Here is a tiny trained network, its code and every weight. The questions are about switching its units off for an input and a class, where a switched-off unit gives its printed mean instead of its output.

import numpy as np


def w(rows, s, z=0):
    codes = np.array(rows[::2]) - 128.0
    scale = np.full(codes.shape[1], s)
    scale[-1] = z or s
    return codes * scale


def norm(h):
    return h / np.sqrt((h * h).mean(-1, keepdims=True) + 1e-5)


def f(y):
    return np.maximum(y, 0)


def log_softmax(a):
    a = a - a.max(-1, keepdims=True)
    return a - np.log(np.exp(a).sum(-1, keepdims=True))


def net(x, mask):
    res = np.array(x, float).reshape(1, 2) / 4 @ E
    u = 0
    for l in range(4):
        y = f(norm(res) @ A[l][:, :-1].T + A[l][:, -1])
        res = res + np.where(mask[u : u + 5], y, B[l][:, -1]) @ B[l][:, :-1]
        u += 5
    return log_softmax(norm(res)[-1] @ U[:, :-1].T + U[:, -1])


A, B = {}, {}
E = w([
[227,81,99,169,151,2],'x0',
[25,21,83,153,107,75],'x1',
],0.0026)
A[0] = w([
[59,171,35,139,110,76,245],'0.n1',
[29,110,157,101,74,118,115],'0.n2',
[209,88,57,255,176,40,147],'0.n3',
[107,66,75,81,129,157,89],'0.n4',
[227,166,201,66,216,194,152],'0.n5',
],0.0022,0.0011)
B[0] = w([
[166,231,167,73,79,150,208],'0.n1',
[206,209,126,125,77,149,203],'0.n2',
[6,179,191,62,186,198,253],'0.n3',
[185,174,145,168,82,144,163],'0.n4',
[98,122,130,98,1,104,252],'0.n5',
],0.0027,0.0022)
A[1] = w([
[111,148,107,179,135,160,86],'1.n1',
[213,103,102,200,222,1,12],'1.n2',
[84,122,219,26,96,117,50],'1.n3',
[108,196,112,98,96,159,179],'1.n4',
[92,49,48,164,94,128,10],'1.n5',
],0.0039,0.0012)
B[1] = w([
[138,92,143,83,151,113,140],'1.n1',
[7,66,93,12,179,253,203],'1.n2',
[150,82,68,184,195,100,218],'1.n3',
[202,79,177,204,186,80,253],'1.n4',
[235,253,87,120,84,96,176],'1.n5',
],0.0034,0.0032)
A[2] = w([
[49,176,141,184,132,253,11],'2.n1',
[103,76,28,132,21,80,115],'2.n2',
[178,66,134,217,194,65,87],'2.n3',
[42,132,53,201,11,68,143],'2.n4',
[63,96,148,174,143,232,10],'2.n5',
],0.0035,0.0011)
B[2] = w([
[110,41,41,46,151,13,242],'2.n1',
[230,208,188,154,28,141,228],'2.n2',
[60,93,149,223,157,148,189],'2.n3',
[255,171,230,124,98,95,254],'2.n4',
[67,82,50,14,180,50,215],'2.n5',
],0.003,0.0025)
A[3] = w([
[78,67,129,253,161,119,7],'3.n1',
[156,156,166,117,36,81,226],'3.n2',
[74,109,92,120,133,121,98],'3.n3',
[94,89,54,27,173,139,85],'3.n4',
[113,131,98,55,200,124,152],'3.n5',
],0.0044,0.0012)
B[3] = w([
[116,73,13,254,164,91,172],'3.n1',
[189,248,124,128,143,229,225],'3.n2',
[131,163,135,108,114,167,170],'3.n3',
[71,95,184,50,103,139,253],'3.n4',
[58,83,125,126,95,94,229],'3.n5',
],0.0048,0.0039)
U = w([
[16,71,147,23,123,123,192],'0',
[239,232,154,142,76,160,191],'1',
[106,71,69,255,172,99,6],'2',
],0.0085,0.0014)

Each question gives the input, the list of numbers given to net, and the class t.
The units are the neurons (one row each of A and B). Each row of codes is followed by its name. A weight is (code - 128) times the scale printed after its matrix; where a second scale follows, it is the last column's (A, B and U).
mask holds one flag per neuron, layer by layer. A switched-off neuron (its flag False) gives its mean, the last column of its row in B, instead of its output. The means were averaged over made-up inputs and are rounded, as every weight is.
A unit's drop is (log p(t) with every unit on - log p(t) with that unit switched off) / (log p(t) with every unit on - log p(t) with every unit switched off).
The circuit of an input: a set's keep is (log p(t) with only the set's units on - log p(t) with every unit switched off) / (log p(t) with every unit on - log p(t) with every unit switched off). Starting from the 12 units with the biggest drops (on a tie, the unit counted first), units are removed one at a time, each time the one whose removal leaves the highest keep (on an exact tie, the one counted first), for as long as the keep stays at least 0.8.
units of the circuit, in order: the units of the circuit, biggest drop first
unit that matters most: the unit with the biggest drop
top k neurons: the k neurons with the biggest drops, biggest first
top k neurons in layer l: the k neurons of layer l with the biggest drops, biggest first
drop when u is switched off: that unit's drop, to one decimal
input [0,-1], class 2: unit that matters most	2.n3
input [-2,3], class 2: top 2 neurons in layer 1	(1.n4, 1.n2)
input [-7,8], class 1: top 3 neurons	(0.n3, 1.n2, 2.n4)
input [-1,3], class 2: top 3 neurons in layer 0	(0.n1, 0.n5, 0.n2)
input [6,6], class 0: top 2 neurons in layer 0	(0.n5, 0.n3)
input [3,2], class 2: top 2 neurons in layer 1	(1.n2, 1.n3)
input [2,3], class 2: top 2 neurons	(0.n3, 1.n3)
input [6,-6], class 0: top 2 neurons in layer 0	(0.n1, 0.n2)
input [-3,4], class 1: top 2 neurons	(0.n3, 1.n2)
input [-7,-7], class 0: top 3 neurons in layer 0	(0.n2, 0.n1, 0.n4)
input [-3,-1], class 2: top 3 neurons	(1.n4, 1.n2, 0.n3)
input [1,-3], class 2: top 2 neurons	(2.n3, 0.n2)
input [4,5], class 1: top 3 neurons	(1.n5, 1.n4, 2.n2)
input [3,-1], class 2: unit that matters most	0.n3
input [0,-3], class 2: top 2 neurons in layer 0	(0.n2, 0.n1)
input [8,6], class 0: top 2 neurons	(1.n2, 1.n4)
input [5,6], class 1: top 3 neurons	(1.n5, 2.n2, 1.n4)
input [-8,-6], class 0: drop when 2.n1 is switched off	0.3
input [6,4], class 0: drop when 1.n2 is switched off	5.2
input [7,5], class 0: units of the circuit, in order	(1.n2)
input [7,1], class 0: drop when 1.n2 is switched off	1.6
input [-2,4], class 1: drop when 0.n3 is switched off	0.9
